[129   4 122 124 125 127 122 123 128 131 129 127 121 127 115] = G
[128  14 124 127 125 127 117 127 124 134 130 128 124 126 116] = U
[125 134 131 129 125 127 118 125 125 133 130 127 123 126 115] = A
[127 173 138 133 122 127 125 133 131 129 135 135 132 128 134] = V
[127  49 127 128 126 126 116 130 122 135 133 129 127 126 120] = C
[130 179 137 139 125 131 129 130 134 123 129 134 130 126 134] = Z
[123 175 139 137 123 129 128 131 133 125 132 135 131 127 134] = L
[129  65 128 126 130 128 116 126 122 136 134 129 129 127 122] = B
[128  36 123 119 125 126 133 120 132 128 129 126 121 130 119] = X
[129 177 137 139 126 131 129 130 134 123 128 134 130 126 134] = T
len: [128  14 124 127 125 127 117 127 124 134 130 128 124] : 13
then: [  4 122 124 125 127 122 123 128 131 129 127] : [121 127]
then: [128 126 126 116 130] : [122 135]
then: [133 130 127 123] : [126 115]
then: [122 124 125 127 122 123 128 131 129 127 121] : [127 115]
then: [125 133 131 129] : [135 135]

[119 171 173 114 149 127 119 159 194 102  79  86  92 149 134  98 129 148
 177 102 146 193 148 149 151  67 140  78  98 113] -> loto
[123 154 169  94 150 152 108 125 169 107  67  95  96 143 136  99 131  99
 102 146 177 223 111 167 128  58 139  57 121 134] -> bik
[111 172 180  97 166 142 103 151 198 113  64 110  95 142 118 100 124 166
 139 171 176 187 118 160 132  53 172  65  97 108] -> por
[105 173 152  86 159 155 111 144 155 102  54  97 112 126 119  97 139 181
 131 178 176 216  96 189 133  71 160  69 113 110] -> gog
[112 186 164  85 163 127  78 138 190 118  61 105 113 151 133 103 137 129
 145 165 169 167 109 148 118  70 173  72  98 138] -> Ger
[104 190 155  99 148 137 105 138 161 127  48  95  75 140 127  96 138  86
 138 148 182 201  97 179 133  59 174  63 104 120] -> Dega
[201  98 156  98 171 142  66 145 173  97  51 101 113 149 133 100 135 137
 156 188 158 188 101 147 135  61 159  71 101 155] -> dovi
len: [119 171 173 114 149 127 119 159 194 102  79  86  92 149 134  98 129 148
 177 102 146 193 148 149 151  67 140] : 27
len: [112 186 164  85 163 127  78 138 190 118  61 105 113 151 133 103 137 129
 145 165 169 167 109] : 23
len: [111 172 180  97 166 142 103 151 198 113  64 110  95 142 118 100 124 166
 139 171 176 187 118 160 132  53] : 26
then: [102 146 177] : [223 111]
len: [123 154 169  94 150 152 108 125 169 107  67  95] : 12
len: [123 154 169  94 150 152 108 125 169 107  67  95  96 143 136  99 131  99
 102 146 177 223 111 167 128] : 25
then: [201  97] : [179 133]

[207 223 181  30  25] = nusu
[169 155 178 210 208] = Dimap
[193 187 209  34  43] = Mezoz
[233 230 231  27  27] = gir
[100 109  80  46  44] = pogad
[ 32  42 187  29  29] = mubaz
[60 84 51 39 34] = teti
[ 32  42  26 233 229] = vuv
len: [193 187 209] : 3
len: [100 109  80  46  44] : 5
find: [ 32  42  26 233 229] : vuv

[246  98  85  57 189] = Bupev
[ 61 108 177 146  74] = Sovem
[ 55  84 108 127 164] = Vedo
[ 61 108 177 172 103] = baf
len: [55 84] : 2
len: [246  98  85] : 3
len: [ 61 108 177 146] : 4

[133  97 146 173  78 111  90] : gim
[153 173 146  97 147 234 127] : mul
[133 146 173 211 105  84  95] : vuku
then: [173 146  97] : [147 234]
then: [173 146] : [ 97 147]
len: [153 173 146  97] : 4
then: [133 146] : [173 211]
len: [133  97 146 173  78] : 5

[152 157  79 111 123 137 155  85] = Bag
[150 141 131 120 120 158 108 136] = Deku
[129 128 150 151 160 218  92 118] = Pagu
[129 128 150 151 160 183  57  73] = gazuk
[ 31 215  10  65  92 181 195  33] = teziz
[141 133  85 112 176 168  60  87] = Naz
[120 214  72 123 159 126  94  48] = tima
len: [150 141 131 120 120 158] : 6
len: [152 157  79 111 123 137 155  85] : 8
then: [141 131] : [120 120]
len: [ 31 215  10  65  92 181 195  33] : 8
len: [150] : 1

[141 166 157 171 127  84  93 143 111 160 149 171  80 125 108] : ges
[ 64 148 160 204 114 142  83 196 168 110  21 161 135 177 118] : Natid
[178 155 147 179 160 240 156 104 221  53 140 146 122 131  82] : pepi
[160 169 138 167 156  59 234 171  93  68  90 167 170 130 102] : Sape
[145 143 150 155 132 193 146  44 177  45  28 155 127 140 104] : Lobur
[141  64  67 106 154 110 105 158 157 131 143  66  87  86 114] : rif
[ 67  95 101 112  75 190 153 153 160  71 150  90 146 101  71] : tum
[171  76 100 123 202 110 128 179 156  76  39  70 139 109 105] : Moga
[109  84  74  86 139  27 108 135  74 157 109  75 118  74 133] : kones
len: [178 155 147 179 160 240 156 104 221  53 140 146] : 12
then: [157 171 127] : [84 93]

[121 117 153 131 114 114 123]  gaver
[136  76  96 141 143 126 140]  gode
[163 171 148  83 102 175 177]  kem
[171 146  76 107 104 130 188]  dala
[ 93  82 170 111 131 105 109]  lef
then: [ 76  96 141 143] : [126 140]
then: [146  76] : [107 104]
then: [171 148] : [ 83 102]

